Below are the code and all the weights of a small trained network. Each question names an input and a class and asks about switching units off, where a switched-off unit gives its printed mean instead of its output.

import numpy as np


def w(rows, s, z=0):
    codes = np.array(rows[::2]) - 128.0
    scale = np.full(codes.shape[1], s)
    scale[-1] = z or s
    return codes * scale


def f(y):
    return np.maximum(y, 0)


def log_softmax(a):
    a = a - a.max(-1, keepdims=True)
    return a - np.log(np.exp(a).sum(-1, keepdims=True))


def net(x, mask):
    res = np.array(x, float).reshape(1, 4) / 4 @ E
    y = f(res @ A[0][:, :-1].T + A[0][:, -1])
    res = res + np.where(mask, y, B[0][:, -1]) @ B[0][:, :-1]
    return log_softmax(res[-1] @ U[:, :-1].T + U[:, -1])


A, B = {}, {}
E = w([
[187,64,72,110],'x0',
[131,163,128,8],'x1',
[126,124,132,128],'x2',
[217,131,236,122],'x3',
],0.013)
A[0] = w([
[97,137,145,243,173],'N1',
[149,65,91,90,163],'N2',
[155,108,87,103,175],'N3',
[185,112,195,198,160],'N4',
[142,77,165,149,134],'N5',
[108,177,154,116,113],'N6',
[147,162,118,74,204],'N7',
[97,105,45,151,233],'N8',
[176,106,129,138,117],'N9',
[86,186,107,129,161],'N10',
[62,131,78,115,204],'N11',
[176,102,117,162,122],'N12',
[168,146,202,110,149],'N13',
[84,125,130,185,15],'N14',
[126,86,142,173,177],'N15',
[167,85,132,175,133],'N16',
[164,77,121,170,125],'N17',
[95,91,82,126,131],'N18',
[74,149,86,90,146],'N19',
[110,102,82,147,39],'N20',
[104,99,78,149,26],'N21',
[159,83,112,152,135],'N22',
[102,130,128,251,137],'N23',
[189,109,139,189,133],'N24',
[134,74,85,88,1],'N25',
],0.013,0.0078)
B[0] = w([
[191,217,186,147,242],'N1',
[241,174,208,198,189],'N2',
[207,136,193,204,180],'N3',
[108,112,93,97,221],'N4',
[100,103,88,129,168],'N5',
[90,104,69,46,162],'N6',
[60,141,105,105,195],'N7',
[132,190,135,56,252],'N8',
[115,62,130,135,159],'N9',
[84,50,84,153,193],'N10',
[74,133,64,104,233],'N11',
[99,62,81,123,166],'N12',
[195,184,170,163,202],'N13',
[74,193,74,1,159],'N14',
[116,78,132,153,187],'N15',
[105,71,106,143,179],'N16',
[108,78,97,125,175],'N17',
[179,217,202,120,187],'N18',
[87,120,90,160,204],'N19',
[219,82,179,166,158],'N20',
[200,97,188,224,162],'N21',
[121,89,75,94,167],'N22',
[163,207,193,111,236],'N23',
[101,59,92,117,189],'N24',
[98,174,78,49,152],'N25',
],0.0076,0.014)
U = w([
[124,169,103,84,253],'0',
[184,119,163,205,77],'1',
[48,23,6,124,98],'2',
],0.012,0.0005)

Each question gives the input, the list of numbers given to net, and the class t.
The units are the neurons (one row each of A and B). Each row of codes is followed by its name. A weight is (code - 128) times the scale printed after its matrix; where a second scale follows, it is the last column's (A, B and U).
mask holds one flag per neuron, in row order. A switched-off neuron (its flag False) gives its mean, the last column of its row in B, instead of its output. The means were averaged over made-up inputs and are rounded, as every weight is.
A unit's drop is (log p(t) with every unit on - log p(t) with that unit switched off) / (log p(t) with every unit on - log p(t) with every unit switched off).
most important unit: the unit with the biggest drop
k most important neurons: the k neurons with the biggest drops, biggest first
drop of u: that unit's drop, to one decimal
input [-2,-8,-5,-2], class 0: most important unit -> N14
input [-2,-5,-8,0], class 0: 4 most important neurons -> N2; N3; N14; N21
input [7,3,-2,-5], class 0: 3 most important neurons -> N25; N8; N11
input [-1,-7,6,0], class 0: 4 most important neurons -> N14; N1; N23; N2
input [-8,1,-5,-8], class 2: 3 most important neurons -> N10; N11; N19
input [3,-4,3,-6], class 1: 2 most important neurons -> N21; N20
input [3,8,5,7], class 1: 2 most important neurons -> N13; N8
input [6,5,-5,1], class 1: 2 most important neurons -> N2; N3
input [8,1,0,-7], class 0: 3 most important neurons -> N8; N25; N11
input [8,4,6,-6], class 0: 3 most important neurons -> N25; N8; N11
input [3,-1,5,1], class 2: 2 most important neurons -> N1; N23
input [3,6,-1,6], class 1: drop of N11 -> 0.1
input [-7,-8,-1,-4], class 0: drop of N14 -> 1.4
input [2,6,-8,4], class 1: drop of N11 -> 0.2
input [-3,-5,8,-8], class 0: most important neuron -> N14
input [5,0,-6,-4], class 1: drop of N3 -> 0.3
